Below are the code and all the weights of a small trained network. Each question names an input and a target symbol and asks about switching units off, where a switched-off unit gives its printed mean instead of its output.

import numpy as np


def w(rows, s, z=0):
    codes = np.array(rows[::2]) - 128.0
    scale = np.full(codes.shape[1], s)
    scale[-1] = z or s
    return codes * scale


def norm(h):
    return h / np.sqrt((h * h).mean(-1, keepdims=True) + 1e-5)


def f(y):
    return y / 2 * (1 + np.tanh(0.7978845608 * (y + 0.044715 * y**3)))


def softmax(a):
    e = np.exp(a - a.max(-1, keepdims=True))
    return e / e.sum(-1, keepdims=True)


def log_softmax(a):
    a = a - a.max(-1, keepdims=True)
    return a - np.log(np.exp(a).sum(-1, keepdims=True))


def net(x, mask):
    ids = ['γδημπφ'.index(c) for c in x.split()]
    T = len(ids)
    res = E[ids] + P[:T]
    u = 0
    for l in range(3):
        q, k, v = (norm(res) @ M[l].T for M in (Q, K, V))
        z = softmax(np.where(np.tri(T) > 0, q @ k.T / 2**0.5, -1e9)) @ v
        res = res + np.where(mask[u], z, O[l][:, -1]) @ O[l][:, :-1]
        u += 1
        y = f(norm(res) @ A[l][:, :-1].T + A[l][:, -1])
        res = res + np.where(mask[u : u + 8], y, B[l][:, -1]) @ B[l][:, :-1]
        u += 8
    return log_softmax(norm(res)[-1] @ U[:, :-1].T + U[:, -1])


Q, K, V, O, A, B = {}, {}, {}, {}, {}, {}
E = w([
[162,86,194,170],'γ',
[80,103,135,189],'δ',
[166,225,46,126],'η',
[199,107,146,132],'μ',
[23,198,165,63],'π',
[224,191,129,2],'φ',
],0.014)
P = w([
[191,161,125,204],'0',
[2,115,171,68],'1',
[18,39,52,160],'2',
[213,173,122,235],'3',
[195,91,44,111],'4',
[32,26,55,162],'5',
[196,159,174,155],'6',
[170,93,50,129],'7',
],0.0083)
Q[0] = w([
[196,174,14,75],'L0H1',
[61,254,67,136],'L0H1',
],0.013)
K[0] = w([
[82,168,30,129],'L0H1',
[3,181,125,107],'L0H1',
],0.016)
V[0] = w([
[97,185,104,170],'L0H1',
[23,152,2,88],'L0H1',
],0.0053)
O[0] = w([
[116,104,133,91,255],'L0H1',
[90,190,75,2,127],'L0H1',
],0.0046,0.00088)
A[0] = w([
[168,9,84,62,111],'L0N1',
[214,21,84,161,1],'L0N2',
[90,100,49,174,96],'L0N3',
[103,137,139,94,80],'L0N4',
[103,12,176,64,118],'L0N5',
[101,35,213,109,64],'L0N6',
[183,222,214,148,212],'L0N7',
[178,146,170,125,120],'L0N8',
],0.011,0.002)
B[0] = w([
[18,38,73,175,179],'L0N1',
[89,147,92,242,253],'L0N2',
[143,137,201,179,240],'L0N3',
[169,133,98,141,137],'L0N4',
[50,161,40,105,173],'L0N5',
[20,148,104,107,187],'L0N6',
[248,141,219,141,247],'L0N7',
[192,167,198,98,157],'L0N8',
],0.013,0.0036)
Q[1] = w([
[11,112,155,114],'L1H1',
[116,55,2,176],'L1H1',
],0.0085)
K[1] = w([
[241,3,1,148],'L1H1',
[158,140,9,22],'L1H1',
],0.0066)
V[1] = w([
[62,66,249,124],'L1H1',
[182,88,159,25],'L1H1',
],0.015)
O[1] = w([
[197,123,19,126,78],'L1H1',
[66,2,123,110,1],'L1H1',
],0.014,0.0039)
A[1] = w([
[151,102,195,183,28],'L1N1',
[193,145,136,108,142],'L1N2',
[92,86,73,80,97],'L1N3',
[148,105,193,176,5],'L1N4',
[76,130,191,107,110],'L1N5',
[143,224,93,98,237],'L1N6',
[156,189,90,6,108],'L1N7',
[96,104,123,35,60],'L1N8',
],0.017,0.0027)
B[1] = w([
[230,145,65,104,179],'L1N1',
[50,158,156,124,199],'L1N2',
[159,72,96,191,157],'L1N3',
[221,131,70,117,168],'L1N4',
[39,109,172,108,179],'L1N5',
[57,72,156,91,254],'L1N6',
[112,128,6,84,215],'L1N7',
[87,76,108,149,162],'L1N8',
],0.017,0.0093)
Q[2] = w([
[174,217,84,108],'L2H1',
[59,247,133,220],'L2H1',
],0.014)
K[2] = w([
[71,160,106,68],'L2H1',
[5,77,116,118],'L2H1',
],0.019)
V[2] = w([
[200,223,48,253],'L2H1',
[196,224,150,233],'L2H1',
],0.008)
O[2] = w([
[154,4,244,90,36],'L2H1',
[222,2,192,73,8],'L2H1',
],0.0053,0.0014)
A[2] = w([
[172,163,82,23,128],'L2N1',
[131,153,215,83,136],'L2N2',
[34,182,22,62,154],'L2N3',
[16,98,219,70,151],'L2N4',
[118,117,53,185,79],'L2N5',
[113,248,137,115,138],'L2N6',
[96,58,121,172,99],'L2N7',
[112,97,101,2,3],'L2N8',
],0.013,0.0031)
B[2] = w([
[225,109,55,144,172],'L2N1',
[155,148,92,218,140],'L2N2',
[252,98,196,233,249],'L2N3',
[236,171,79,19,201],'L2N4',
[106,191,200,77,159],'L2N5',
[52,33,137,42,189],'L2N6',
[113,51,139,67,160],'L2N7',
[30,219,18,62,168],'L2N8',
],0.013,0.012)
U = w([
[227,111,142,160,235],'γ',
[119,197,36,145,121],'δ',
[105,201,160,60,141],'η',
[53,139,137,123,190],'μ',
[82,102,74,186,4],'π',
[106,2,138,123,108],'φ',
],0.0096,0.0022)

Each question gives the input, a string of symbols that net reads in full, and the target symbol t.
The units are the heads (2 rows each of Q, K, V and O) and the neurons (one row each of A and B). Each row of codes is followed by its name. A weight is (code - 128) times the scale printed after its matrix; where a second scale follows, it is the last column's (O, A, B and U).
mask holds one flag per unit, layer by layer, with each layer's heads first. A switched-off unit (its flag False) gives its mean, the last column of its rows in O or B, instead of its output. The means were averaged over made-up inputs and are rounded, as every weight is.
A unit's drop is (log p(t) with every unit on - log p(t) with that unit switched off) / (log p(t) with every unit on - log p(t) with every unit switched off).
The circuit of an input: a set's keep is (log p(t) with only the set's units on - log p(t) with every unit switched off) / (log p(t) with every unit on - log p(t) with every unit switched off). Starting from the 12 units with the biggest drops (on a tie, the unit counted first), units are removed one at a time, each time the one whose removal leaves the highest keep (on an exact tie, the one counted first), for as long as the keep stays at least 0.8.
units of the circuit, in order: the units of the circuit, biggest drop first
most important unit: the unit with the biggest drop
k most important neurons: the k neurons with the biggest drops, biggest first
top k neurons in layer l: the k neurons of layer l with the biggest drops, biggest first
drop of u: that unit's drop, to one decimal
input π π δ, target γ: 3 most important neurons => (L2N3; L0N2; L2N8)
input π δ φ, target φ: most important unit => L1N3
input γ δ φ γ μ, target δ: units of the circuit, in order => (L0N2; L2N5)
input π δ δ, target γ: units of the circuit, in order => (L2N3; L1N6)
input π φ η η μ φ, target φ: 2 most important neurons => (L1N3; L0N1)
input η η φ δ η δ δ μ, target μ: 2 most important neurons => (L0N2; L0N7)
input φ δ γ η φ δ μ π, target φ: units of the circuit, in order => (L0N7; L1H1; L0N3)
input δ φ π η φ δ η η, target φ: 2 most important neurons => (L0N2; L0N7)
input φ φ η η μ η φ η, target η: units of the circuit, in order => (L1H1; L0H1)
input δ π η η δ η, target η: 2 most important neurons => (L2N4; L0N7)
input δ η π γ γ δ π, target δ: 2 most important neurons => (L1N7; L0N3)
input δ δ φ π, target γ: 3 most important neurons => (L2N3; L0N7; L1N5)
input δ φ δ δ δ δ δ δ, target δ: 3 most important neurons => (L2N3; L0N3; L1N6)
input φ φ π φ γ μ π γ, target π: most important unit => L0N2
input δ δ π, target δ: 2 most important neurons => (L2N8; L1N7)
input δ δ φ φ φ η μ π, target φ: 2 most important neurons => (L0N7; L0N2)
input δ μ δ δ, target η: top 3 neurons in layer 2 => (L2N3; L2N6; L2N1)
input φ π δ δ, target δ: top 2 neurons in layer 0 => (L0N6; L0N5)
input δ φ δ μ δ δ δ, target μ: 2 most important neurons => (L1N7; L0N3)
input δ δ γ φ γ, target δ: 2 most important neurons => (L1N6; L2N3)
input η δ γ δ γ, target δ: most important unit => L0H1
input δ γ δ δ, target η: 2 most important neurons => (L2N3; L1N7)
input γ δ δ δ μ, target δ: top 2 neurons in layer 0 => (L0N2; L0N1)
input δ φ δ η δ γ δ, target μ: top 2 neurons in layer 1 => (L1N7; L1N6)
input φ φ π γ φ δ δ μ, target φ: drop of L0N1 => 0.7
input δ η γ, target μ: drop of L1H1 => 0.2
